Here is a tiny trained network, its code and every weight. The questions are about switching its units off for an input and a target symbol, where a switched-off unit gives its printed mean instead of its output.

import numpy as np


def w(rows, s, z=0):
    codes = np.array(rows[::2]) - 128.0
    scale = np.full(codes.shape[1], s)
    scale[-1] = z or s
    return codes * scale


def norm(h):
    return h / np.sqrt((h * h).mean(-1, keepdims=True) + 1e-5)


def f(y):
    return np.maximum(y, 0)


def softmax(a):
    e = np.exp(a - a.max(-1, keepdims=True))
    return e / e.sum(-1, keepdims=True)


def log_softmax(a):
    a = a - a.max(-1, keepdims=True)
    return a - np.log(np.exp(a).sum(-1, keepdims=True))


def net(x, mask):
    ids = ['δεηξπσ'.index(c) for c in x.split()]
    T = len(ids)
    res = E[ids] + P[:T]
    r = norm(res)
    for j in range(2):
        rows = slice(3 * j, 3 * j + 3)
        q, k, v = (r @ M[0][rows].T for M in (Q, K, V))
        z = softmax(np.where(np.tri(T) > 0, q @ k.T / 3**0.5, -1e9)) @ v
        o = O[0][rows]
        res = res + np.where(mask[j], z, o[:, -1]) @ o[:, :-1]
    y = f(norm(res) @ A[0][:, :-1].T + A[0][:, -1])
    res = res + np.where(mask[2:14], y, B[0][:, -1]) @ B[0][:, :-1]
    return log_softmax(norm(res)[-1] @ U[:, :-1].T + U[:, -1])


Q, K, V, O, A, B = {}, {}, {}, {}, {}, {}
E = w([
[167,203,107,170,115],'δ',
[231,190,50,117,136],'ε',
[126,196,60,166,140],'η',
[97,210,154,205,61],'ξ',
[103,32,106,208,38],'π',
[177,185,145,222,248],'σ',
],0.012)
P = w([
[69,203,164,2,105],'0',
[52,187,174,58,96],'1',
[34,164,155,96,107],'2',
[32,147,139,140,104],'3',
[48,135,127,167,108],'4',
[82,126,115,189,121],'5',
[119,107,97,206,125],'6',
[149,102,86,224,137],'7',
[190,90,69,236,141],'8',
],0.0062)
Q[0] = w([
[117,53,226,74,186],'head 0',
[201,148,248,139,82],'head 0',
[123,117,122,169,158],'head 0',
[71,47,184,61,201],'head 1',
[115,234,53,185,61],'head 1',
[190,187,137,102,140],'head 1',
],0.013)
K[0] = w([
[157,199,153,142,112],'head 0',
[111,120,122,90,239],'head 0',
[143,110,198,112,133],'head 0',
[91,224,128,85,130],'head 1',
[149,31,114,247,108],'head 1',
[91,97,119,96,114],'head 1',
],0.014)
V[0] = w([
[104,2,80,173,85],'head 0',
[149,234,61,146,93],'head 0',
[204,87,180,86,63],'head 0',
[114,40,228,127,92],'head 1',
[149,180,40,147,28],'head 1',
[80,146,72,76,71],'head 1',
],0.015)
O[0] = w([
[232,154,126,140,64,123],'head 0',
[108,126,224,63,141,237],'head 0',
[165,119,58,102,166,2],'head 0',
[91,216,54,105,154,107],'head 1',
[252,98,97,117,26,209],'head 1',
[207,181,139,130,102,114],'head 1',
],0.013,0.0082)
A[0] = w([
[152,175,200,68,98,114],'neuron 0',
[157,177,120,209,141,192],'neuron 1',
[143,68,134,100,196,179],'neuron 2',
[202,102,127,54,167,125],'neuron 3',
[181,166,134,124,99,201],'neuron 4',
[116,148,143,159,194,62],'neuron 5',
[83,51,110,113,229,5],'neuron 6',
[168,115,15,214,170,48],'neuron 7',
[169,182,132,43,39,125],'neuron 8',
[66,71,155,248,85,97],'neuron 9',
[77,86,155,125,150,116],'neuron 10',
[98,41,125,204,80,47],'neuron 11',
],0.015,0.0032)
B[0] = w([
[180,176,46,147,118,200],'neuron 0',
[115,47,164,149,95,223],'neuron 1',
[82,112,92,195,143,176],'neuron 2',
[85,145,104,101,149,157],'neuron 3',
[94,170,167,120,135,242],'neuron 4',
[174,99,106,114,101,166],'neuron 5',
[46,226,181,148,128,194],'neuron 6',
[130,117,213,254,244,188],'neuron 7',
[73,119,65,93,165,254],'neuron 8',
[111,112,77,86,199,233],'neuron 9',
[154,112,135,215,132,217],'neuron 10',
[127,218,146,73,103,186],'neuron 11',
],0.023,0.0096)
U = w([
[165,252,53,52,160,137],'δ',
[150,162,79,182,69,53],'ε',
[232,121,203,131,70,254],'η',
[173,4,92,140,139,100],'ξ',
[149,62,55,71,169,34],'π',
[80,156,173,153,186,160],'σ',
],0.011,0.0035)

Each question gives the input, a string of symbols that net reads in full, and the target symbol t.
The units are the heads (3 rows each of Q, K, V and O) and the neurons (one row each of A and B). Each row of codes is followed by its name. A weight is (code - 128) times the scale printed after its matrix; where a second scale follows, it is the last column's (O, A, B and U).
mask holds one flag per unit, heads first, then neurons. A switched-off unit (its flag False) gives its mean, the last column of its rows in O or B, instead of its output. The means were averaged over made-up inputs and are rounded, as every weight is.
A unit's drop is (log p(t) with every unit on - log p(t) with that unit switched off) / (log p(t) with every unit on - log p(t) with every unit switched off).
The circuit of an input: a set's keep is (log p(t) with only the set's units on - log p(t) with every unit switched off) / (log p(t) with every unit on - log p(t) with every unit switched off). Starting from the 12 units with the biggest drops (on a tie, the unit counted first), units are removed one at a time, each time the one whose removal leaves the highest keep (on an exact tie, the one counted first), for as long as the keep stays at least 0.8.
units of the circuit, in order: the units of the circuit, biggest drop first
k most important neurons: the k neurons with the biggest drops, biggest first
which heads matter: for each layer, one digit per head in row order, 1 if its drop is at least 0.15 and else 0, layers parted by /
drop when u is switched off: that unit's drop, to one decimal
input δ η σ σ ξ π η σ ε, target δ: units of the circuit, in order -> (head 1)
input δ π η η η σ σ σ σ, target ξ: which heads matter -> 00
input π σ η, target δ: which heads matter -> 01
input σ σ π σ η η π δ, target ε: which heads matter -> 11
input η ε ε σ δ η η, target η: which heads matter -> 11
input π δ σ η η σ σ, target η: which heads matter -> 01
input σ ξ σ η σ η δ δ, target η: 2 most important neurons -> (neuron 8; neuron 11)
input ξ δ δ, target δ: 2 most important neurons -> (neuron 0; neuron 1)
input ξ σ ξ η ε, target δ: 4 most important neurons -> (neuron 1; neuron 0; neuron 7; neuron 3)
input σ ξ δ π η ε η σ, target ε: 2 most important neurons -> (neuron 0; neuron 1)
input σ σ σ π, target δ: 2 most important neurons -> (neuron 11; neuron 9)
input η η σ σ ε η π σ, target η: 3 most important neurons -> (neuron 1; neuron 8; neuron 9)
input σ π ξ σ η σ δ, target δ: 2 most important neurons -> (neuron 8; neuron 10)
input δ δ π σ ξ σ η η π, target ε: 2 most important neurons -> (neuron 8; neuron 6)
input δ δ ξ, target δ: which heads matter -> 01
input σ δ π η σ δ, target ε: 2 most important neurons -> (neuron 9; neuron 1)
input δ ξ η η σ η π, target δ: which heads matter -> 00
input σ δ η η π δ η π, target ε: which heads matter -> 11
input σ η σ σ ξ ξ η η η, target η: which heads matter -> 01
input σ π δ σ σ σ, target ξ: which heads matter -> 10
input ε σ δ π ξ, target δ: 2 most important neurons -> (neuron 8; neuron 10)
input η δ ε, target η: most important neuron -> (neuron 9)
input σ η ε π π ξ, target ε: 3 most important neurons -> (neuron 9; neuron 1; neuron 11)
input π η σ σ, target ε: most important neuron -> (neuron 1)
input π ξ η σ, target δ: drop when neuron 3 is switched off -> 0.0
input ξ π η π σ η η π, target η: drop when head 1 is switched off -> -0.2
input η δ δ, target η: drop when neuron 7 is switched off -> 0.1
input η δ δ π η π ξ, target ε: drop when neuron 1 is switched off -> 0.3
